U: [-1.4 -8.1  5.9 11.0 16.7 16.6 -0.4 -0.7  2.1  4.1 -0.9  1.3  0.1  1.1
 -0.4  0.8 -0.9 -1.8]
F: [ 0.0  0.8  0.5  3.8 -1.1 -0.1 -1.1 -1.8  1.5  3.4 -0.3 -1.8 -0.1 -0.1
  0.6  2.3 -1.0  0.4]
R: [ 0.0 -2.4 -0.2 -1.5 -0.5  1.8 -0.3  1.2  0.7  1.2  0.2 -1.3 -0.2 -0.6
  0.4  0.4  1.0 -0.7]
A: [ 44.3  27.4  15.5  89.8 -29.8 -11.2  -6.1  12.9  59.0 -79.0  16.5 -66.4
  -8.1   5.9  11.0  24.5  -9.5  32.8]
D: [ 50.0   7.8 -18.5  72.8  -6.8  32.9  -7.0  44.7   2.8 -50.3  21.6 -32.4
   1.2   2.6  -5.7  12.8  12.4  30.6]
E: [-2.8 -3.1 -2.2  3.5  1.3 -2.5 -1.8 -2.5  0.0 11.6 -1.9 -1.0  2.2 -0.3
  0.9 -0.9 -2.8  0.1]
T: [-37.9  24.3 -51.9 -52.1  26.7 -38.6 -25.5 -16.5   0.4  79.0 -16.2  14.8
 -10.1  26.0   9.7  20.8  -6.5 -23.7]
W: [  1.2   0.6   1.3   1.3   1.7   0.9  -0.4  -2.8   1.0  -1.4  -8.1   5.9
  11.0  16.5 -66.4   2.9   0.5   0.5]
miss A: [ 27.4 -79.0  -8.1  -6.1  24.5  16.5  -9.5  15.5   5.9  12.9 -29.8 -11.2
  11.0  32.8 -66.4  59.0  44.3] => [89.8]
miss U: [-0.9 -1.8 16.6  1.1 -1.4 -0.4  0.8  0.1 -8.1 -0.4 -0.7  5.9 -0.9  1.3
  4.1 11.0  2.1] => [16.7]
rev: [  9.7  26.0 -10.1  14.8 -16.2  79.0   0.4 -16.5 -25.5 -38.6] => T
rev: [ 11.0   5.9  -8.1 -66.4  16.5] => A
rev: [16.5 11.0  5.9 -8.1 -1.4] => W
tags:
[0.1] -> J_665
[0.0] -> J_658
[44.3] -> J_624
[-1.1] -> J_954
[3.4] -> J_505
[-1.2] -> J_988
key F 1:  => J_658
rev: [ 21.6 -50.3   2.8  44.7] => D

Bubef: [-13.5 -28.0 -21.2  -1.7  38.0  14.9  17.8]
bular: [ 10.0  22.4  28.3  18.6 -35.2 -13.0 -16.1]
Bap: [ 0.7 10.6  2.7 -3.9 -6.4  2.7 -5.6]
nad: [ -1.1 -14.3  -0.1  10.5  -3.7 -16.3   0.4]
fur: [ 23.7  35.4  53.0  19.8 -69.6 -28.0 -23.2]
romi: [-15.7 -17.1 -22.9  -2.0  45.5  12.8   4.3]
nasu: [-8.6  5.3  5.3 19.3 -5.3  0.3  4.7]
bup: [ 20.2  51.3  60.0  16.1  18.5 -23.0 -27.4]
gasur: [20.2 51.3 60.0 16.1 -8.2 -5.1  8.3]
nudat: [ 29.4  46.0  53.7  21.3 -81.3 -19.8 -21.3]
Vigi: [ 20.8  47.3  61.5  26.0 -60.2 -29.3 -40.9]
nekir: [-15.7 -17.1 -22.9  16.1  45.5  12.8   4.3]
key -> tag
[-27.4] -> J_906
[-5.6] -> J_724
[-27.5] -> J_787
[-3.9] -> J_39
[-5.7] -> J_917
key Bap 7:  => J_724
[ 20.8  47.3  61.5  26.0 -60.2 -29.3 -40.9] => Vigi
[ 0.7 10.6  2.7 -3.9 -6.4  2.7 -5.6] => Bap
rev: [18.5 16.1 60.0 51.3] => bup

B: [ -4.1 -51.3  41.0 -44.0  34.8]
K: [ -4.1 -51.3  41.0 -55.2  34.8]
X: [ -4.3  30.1 -43.2  71.8  11.2]
rev: [ 71.8 -43.2  30.1  -4.3] => X
Table of tags by key:
[30.1] -> J_564
[-4.3] -> J_106
[-4.2] -> J_460
[-4.0] -> J_989
[-4.4] -> J_21
[-4.1] -> J_286
[30.0] -> J_762
key X 1:  => J_106

tevo: [ 47.2   1.4  -3.0 -39.8  10.6  -9.8 -13.5  -0.2   5.6 -25.0  31.4   5.8
 -37.9  -9.7 -66.3   2.1  48.7 -22.3   6.5  71.3  33.6  19.5 -14.0  31.2
  -8.8  75.1  19.2  67.6   1.7 -10.9  -4.6 -37.2   4.8  27.2  14.7   1.5
  45.0   0.4]
sim: [  8.1  -1.8 -16.2  68.7   1.8  -5.7  10.4 -10.6  17.6   0.4 -17.9  16.1
  -3.5  -0.3   5.1   9.1  -6.4  -8.4   8.7   7.2 -13.2 -15.1  12.0  11.2
  -2.7 -42.7  -3.1 -30.7   8.9  -6.2  -4.0 -11.4  -0.1   0.4 -18.0  11.3
 -20.1   0.5]
difo: [ 50.1   1.4   4.9 -39.9  -7.2 -10.3 -19.9   4.1 -14.6 -40.1   7.4 -14.4
  26.6 -22.3 -15.0   7.6 -27.5 -12.8 -54.8 -79.6 -11.8  24.4  -9.6  -9.7
 -28.0  -7.8 -17.0 -20.3   4.3  -2.9  16.9 -10.0  -2.4 -30.5 -10.8   8.5
 -23.8   1.0]
pelu: [  9.0  -5.0   3.2 -11.8  15.6  -4.6  13.3   6.4  -5.7  28.9  -1.9   3.7
  -0.3   7.7   1.9 -15.7 -20.4  -3.0  28.6  -9.4  -5.9  -2.9 -12.4  -9.0
  31.6 -15.6  -9.5   1.9   3.8  10.3   8.0  -0.2  -7.2  -7.2  -4.2  -2.2
   7.7  12.4]
Sus: [ 34.4   0.1 -59.9 -36.8 -16.1  -5.4 -22.3   4.1 -40.1 -14.6  -6.7  -0.9
 -12.5   7.3 -29.2   2.2  32.2 -29.5 -44.8  30.9 -12.5  23.0  12.7  -3.9
 -23.4  -1.7  21.0 -12.8  -7.7 -28.2  -0.6 -18.8  11.0  18.9  -6.5   4.5
 -14.9   0.5]
tags:
[-37.1] -> J_909
[-0.2] -> J_453
[-0.3] -> J_340
[-10.6] -> J_524
[-37.2] -> J_369
[19.2] -> J_823
key tevo 8:  => J_453
[ 47.2   1.4  -3.0 -39.8  10.6  -9.8 -13.5  -0.2   5.6 -25.0  31.4   5.8
 -37.9  -9.7 -66.3   2.1  48.7 -22.3   6.5  71.3  33.6  19.5 -14.0  31.2
  -8.8  75.1  19.2  67.6   1.7 -10.9  -4.6 -37.2   4.8  27.2  14.7   1.5
  45.0   0.4] => tevo
rev: [-40.1 -14.6   4.1] => difo

semom: [-14.0 -14.0 -20.0 -26.3  -2.9 -22.5 -16.0  25.1 -12.3  59.0  -6.8  36.3
 -25.1   6.8]
zodun: [  9.7  11.9  13.8 -15.1  45.7   2.7 -16.0  13.3 -18.5 -38.8   0.5  11.8
  40.5  22.5]
nekek: [-14.0  -5.4  20.5  41.1  13.3  40.4  -7.0 -16.0  12.9  15.5  -1.3   6.2
 -25.1  53.9]
dif: [-14.0   3.2  27.3  52.4   3.3  34.1  -7.0 -16.0  19.2  15.5   7.8  11.2
 -25.1  46.0]
Fel: [  9.7  11.9  13.8 -15.1  45.7   2.7 -16.0  13.3 -18.5 -38.8   0.5  -8.9
  40.5  14.6]
silet: [ 80.5  63.7 -26.7   2.8 -11.0   2.7  47.3 -10.1  25.5 -28.0  -5.0  -8.9
  12.4 -16.8]
mal: [ 68.7  63.7 -26.7 -37.5 -11.0  -3.6  47.3 -16.0  12.9 -17.1  -3.1  -8.9
  12.4 -16.8]
Table of tags by key:
[63.6] -> J_391
[63.7] -> J_389
[63.8] -> J_445
[12.0] -> J_466
[-26.7] -> J_777
[11.9] -> J_870
[-37.5] -> J_405
key mal 2:  => J_389
miss zodun: [  2.7 -16.0  45.7  40.5 -38.8  13.8  13.3  11.8 -18.5  22.5 -15.1   9.7
   0.5] => [11.9]
miss dif: [ 11.2 -14.0  -7.0   7.8  27.3  34.1 -16.0  52.4  15.5  46.0 -25.1   3.3
  19.2] => [3.2]
miss silet: [-28.0  80.5 -11.0  25.5  63.7  12.4  -5.0   2.8  -8.9 -10.1 -16.8  47.3
 -26.7] => [2.7]
[ 68.7  63.7 -26.7 -37.5 -11.0  -3.6  47.3 -16.0  12.9 -17.1  -3.1  -8.9
  12.4 -16.8] => mal
[  9.7  11.9  13.8 -15.1  45.7   2.7 -16.0  13.3 -18.5 -38.8   0.5  -8.9
  40.5  14.6] => Fel

Fimu: [  1.5  16.4 -25.4 -18.3  -2.1  -0.8 -31.8  23.3  24.3  -1.8 -33.7 -20.8
  49.7  38.0  30.4 -10.0  52.7  24.4  21.5  12.1  15.5  16.4 -11.3  76.8
  31.7   0.9 -43.7 -10.2 -19.6  50.4 -24.8  -9.9  34.0  28.6 -17.8  43.7
   0.7   4.3  -9.3 -17.2 -23.4 -31.6  33.4  32.5  54.7  21.7  31.2]
ded: [  2.7  -4.7   8.9   7.2   4.2  -0.8  25.2  17.3  -4.3   0.1  14.7   6.8
 -15.8  -9.3  -9.5   2.5  21.4  -5.8  -5.6  17.4   7.9  -3.8 -11.3  21.9
  -9.1   0.9  14.7   3.2   6.9   4.4   8.7   5.6   8.6   3.2   5.7   3.3
   1.6   4.3   6.3   8.1   7.8  -4.5  22.8  -9.1  -1.3  26.2  -4.8]
kabo: [  1.5  16.4 -25.4 -18.3  -2.1   4.8 -31.8  23.3  24.3  -1.8 -33.7 -20.8
  49.7  38.0  30.4 -10.0  52.7  24.4  21.5  12.1  15.5  16.4  37.2  76.8
  31.7  21.4  16.3 -10.2 -19.6  50.4 -24.8  -9.9  34.0  28.6 -17.8  43.7
   0.7  54.1  -9.3 -17.2 -23.4  33.4 -31.6  32.5  54.7  21.7  31.2]
miss Fimu: [ -9.3  24.3  -1.8 -10.0   1.5  30.4  24.4   4.3 -24.8  52.7 -33.7  43.7
  31.7  16.4 -31.8  38.0  -0.8 -18.3 -31.6   0.7 -20.8 -23.4  23.3  16.4
  32.5  21.5  33.4  50.4  34.0  31.2  21.7  12.1  28.6 -19.6  49.7 -17.8
  54.7  76.8 -17.2  -2.1  15.5  -9.9   0.9 -25.4 -10.2 -43.7] => [-11.3]
miss Fimu: [ 50.4  43.7  12.1 -31.8 -17.2  28.6  76.8  16.4 -43.7  33.4  -2.1  34.0
  32.5  16.4  21.7 -31.6  54.7   0.7 -33.7  -9.3  -1.8  24.3 -17.8 -24.8
  38.0  52.7  24.4  49.7   4.3  -0.8 -19.6 -18.3   1.5  31.7  15.5 -25.4
  21.5 -10.0   0.9 -23.4  23.3  31.2 -10.2 -20.8 -11.3  30.4] => [-9.9]
rev: [ 54.7  32.5 -31.6  33.4] => kabo
Table of tags by key:
[21.7] -> J_364
[17.4] -> J_284
[12.1] -> J_292
[1.5] -> J_272
key kabo 20:  => J_292
[  1.5  16.4 -25.4 -18.3  -2.1  -0.8 -31.8  23.3  24.3  -1.8 -33.7 -20.8
  49.7  38.0  30.4 -10.0  52.7  24.4  21.5  12.1  15.5  16.4 -11.3  76.8
  31.7   0.9 -43.7 -10.2 -19.6  50.4 -24.8  -9.9  34.0  28.6 -17.8  43.7
   0.7   4.3  -9.3 -17.2 -23.4 -31.6  33.4  32.5  54.7  21.7  31.2] => Fimu

kego: [  8.2  74.1  51.8 -18.3  28.3 -26.7  19.9]
Sab: [ -4.8  84.5  39.6   9.9  10.0 -36.2  -7.7]
regu: [  8.2  74.1  40.7 -18.3  28.3 -26.7  19.9]
lofip: [-57.5 -31.0  22.2  45.4 -14.0 -35.8  50.0]
bez: [-62.5 -30.7  21.2  41.3 -16.0 -26.5  42.5]
roza: [  9.1  63.4  52.6 -27.5  18.3 -31.0  -9.9]
Dekel: [ -1.7  57.0  47.9 -23.5  25.1 -38.4   7.8]
viso: [-64.2 -26.6  23.6  44.6 -17.1 -31.8 -64.1]
lusu: [ 46.3  46.4  40.6 -17.4  30.7 -45.1 -14.4]
kuzi: [ 20.1  68.3  36.8 -16.6  10.2 -45.8 -20.0]
rev: [-31.0 -57.5] => lofip
miss Sab: [-36.2  84.5  -4.8  -7.7  39.6  10.0] => [9.9]
miss lusu: [ 30.7 -17.4 -45.1  40.6 -14.4  46.3] => [46.4]
rev: [-18.3  40.7  74.1] => regu
tags:
[-30.9] -> J_595
[19.9] -> J_437
[49.9] -> J_589
[-14.5] -> J_685
[-31.0] -> J_799
[50.0] -> J_681
[-7.7] -> J_602
[42.5] -> J_307
[-14.4] -> J_338
[-14.0] -> J_950
[42.4] -> J_581
key lofip 7:  => J_681
miss viso: [-17.1 -26.6  44.6  23.6 -31.8 -64.1] => [-64.2]

